Below is a small trained network, with its code and all its weights. Each question gives an input and a class and asks what happens when units are switched off, that is, made to give their printed mean instead of their output.

import numpy as np


def w(rows, s, z=0):
    codes = np.array(rows[::2]) - 128.0
    scale = np.full(codes.shape[1], s)
    scale[-1] = z or s
    return codes * scale


def f(y):
    return np.maximum(y, 0)


def log_softmax(a):
    a = a - a.max(-1, keepdims=True)
    return a - np.log(np.exp(a).sum(-1, keepdims=True))


def net(x, mask):
    res = np.array(x, float).reshape(1, 6) / 4 @ E
    y = f(res @ A[0][:, :-1].T + A[0][:, -1])
    res = res + np.where(mask, y, B[0][:, -1]) @ B[0][:, :-1]
    return log_softmax(res[-1] @ U[:, :-1].T + U[:, -1])


A, B = {}, {}
E = w([
[137,66,131,85,121,166,218,118,177,65],'x0',
[124,125,128,127,128,125,128,128,130,132],'x1',
[89,156,76,98,254,75,133,136,161,62],'x2',
[106,132,140,123,118,126,126,110,128,116],'x3',
[186,151,64,140,111,159,127,38,197,159],'x4',
[129,125,143,107,121,96,125,127,160,142],'x5',
],0.014)
A[0] = w([
[134,18,153,100,83,163,179,105,106,177,140],'neuron 1',
[93,159,80,219,77,155,114,90,132,204,158],'neuron 2',
[107,122,137,126,124,152,90,119,144,59,142],'neuron 3',
[110,221,130,174,177,40,17,142,53,153,10],'neuron 4',
[92,124,182,99,182,110,167,206,107,72,131],'neuron 5',
[86,177,48,101,187,117,123,113,158,121,73],'neuron 6',
[111,199,149,143,179,96,37,126,75,182,228],'neuron 7',
[164,200,145,135,97,161,104,78,122,213,143],'neuron 8',
[144,181,126,174,100,126,82,76,114,214,137],'neuron 9',
[73,134,196,95,101,115,135,255,45,153,67],'neuron 10',
[64,145,125,108,152,138,162,128,106,163,126],'neuron 11',
[158,57,216,138,47,179,151,166,115,146,23],'neuron 12',
[103,116,125,149,188,99,173,147,70,136,107],'neuron 13',
[153,157,38,106,104,168,119,78,204,120,72],'neuron 14',
[128,95,147,102,196,143,164,117,155,90,145],'neuron 15',
[176,165,153,127,66,158,64,81,107,192,148],'neuron 16',
[176,54,219,110,53,188,121,133,94,187,193],'neuron 17',
[82,115,186,152,100,123,86,239,122,106,244],'neuron 18',
[91,234,135,160,150,86,49,171,92,185,151],'neuron 19',
[84,75,116,107,184,131,154,176,133,45,121],'neuron 20',
[159,120,73,101,126,111,164,106,130,138,142],'neuron 21',
],0.0092,0.011)
B[0] = w([
[98,188,187,141,210,153,114,94,165,98,200],'neuron 1',
[137,64,128,105,104,88,71,136,138,121,211],'neuron 2',
[143,125,144,102,114,103,112,98,116,143,153],'neuron 3',
[61,168,58,79,128,126,158,102,76,189,209],'neuron 4',
[171,115,104,103,75,115,64,148,151,141,216],'neuron 5',
[86,178,141,193,167,152,131,71,105,79,175],'neuron 6',
[168,119,204,200,147,173,130,135,163,57,249],'neuron 7',
[155,101,153,124,89,136,88,195,134,158,210],'neuron 8',
[175,84,158,124,113,126,84,164,135,137,213],'neuron 9',
[138,176,182,227,150,168,152,105,225,44,217],'neuron 10',
[155,75,117,126,134,118,157,111,153,136,148],'neuron 11',
[51,167,44,43,192,25,184,100,66,172,187],'neuron 12',
[179,93,119,123,116,116,123,121,126,128,167],'neuron 13',
[72,254,139,116,158,162,213,63,74,118,183],'neuron 14',
[125,109,102,106,131,81,100,139,97,166,191],'neuron 15',
[176,62,126,125,96,150,68,163,164,143,223],'neuron 16',
[119,203,139,164,156,215,182,107,149,79,255],'neuron 17',
[118,151,55,27,127,72,189,133,40,180,250],'neuron 18',
[68,214,139,147,149,134,212,87,121,102,232],'neuron 19',
[162,99,131,101,107,94,103,173,132,167,210],'neuron 20',
[132,130,155,144,145,126,148,116,123,144,161],'neuron 21',
],0.0095,0.017)
U = w([
[120,158,178,184,153,170,137,92,178,69,18],'0',
[97,167,74,82,152,109,157,90,83,164,249],'1',
[158,7,128,105,91,108,47,154,142,167,142],'2',
],0.017,0.0018)

Each question gives the input, the list of numbers given to net, and the class t.
The units are the neurons (one row each of A and B). Each row of codes is followed by its name. A weight is (code - 128) times the scale printed after its matrix; where a second scale follows, it is the last column's (A, B and U).
mask holds one flag per neuron, in row order. A switched-off neuron (its flag False) gives its mean, the last column of its row in B, instead of its output. The means were averaged over made-up inputs and are rounded, as every weight is.
A unit's drop is (log p(t) with every unit on - log p(t) with that unit switched off) / (log p(t) with every unit on - log p(t) with every unit switched off).
The circuit of an input: a set's keep is (log p(t) with only the set's units on - log p(t) with every unit switched off) / (log p(t) with every unit on - log p(t) with every unit switched off). Starting from the 12 units with the biggest drops (on a tie, the unit counted first), units are removed one at a time, each time the one whose removal leaves the highest keep (on an exact tie, the one counted first), for as long as the keep stays at least 0.8.
circuit, biggest first: the units of the circuit, biggest drop first
most important unit: the unit with the biggest drop
k most important neurons: the k neurons with the biggest drops, biggest first
drop when u is switched off: that unit's drop, to one decimal
input [-7,-3,8,0,6,5], class 0: circuit, biggest first => (neuron 7)
input [2,3,-8,3,-5,-4], class 1: 3 most important neurons => (neuron 12; neuron 18; neuron 7)
input [4,-1,5,-7,3,-1], class 1: 2 most important neurons => (neuron 7; neuron 10)
input [6,-3,-7,5,-5,-3], class 1: 2 most important neurons => (neuron 12; neuron 18)
input [2,4,-8,-5,-3,-6], class 1: 3 most important neurons => (neuron 12; neuron 7; neuron 18)
input [2,-5,7,3,8,-3], class 1: 4 most important neurons => (neuron 7; neuron 10; neuron 17; neuron 14)
input [-5,-5,0,5,-4,-1], class 0: 2 most important neurons => (neuron 7; neuron 10)
input [4,3,3,7,7,-7], class 1: 2 most important neurons => (neuron 7; neuron 10)
input [7,-2,1,8,-4,-3], class 2: circuit, biggest first => (neuron 19; neuron 20)
input [-5,0,-4,-3,-7,-7], class 0: 2 most important neurons => (neuron 10; neuron 7)
input [-8,-6,2,0,6,6], class 0: 2 most important neurons => (neuron 19; neuron 7)
input [4,1,-6,7,-2,-5], class 1: 2 most important neurons => (neuron 12; neuron 7)
input [0,8,-4,-3,2,6], class 2: drop when neuron 10 is switched off => 0.8
input [8,-8,0,2,-7,-6], class 1: drop when neuron 18 is switched off => 0.3
input [6,2,1,7,-6,-2], class 2: drop when neuron 10 is switched off => 0.0
input [-6,-4,-4,-3,-5,3], class 0: most important unit => neuron 10
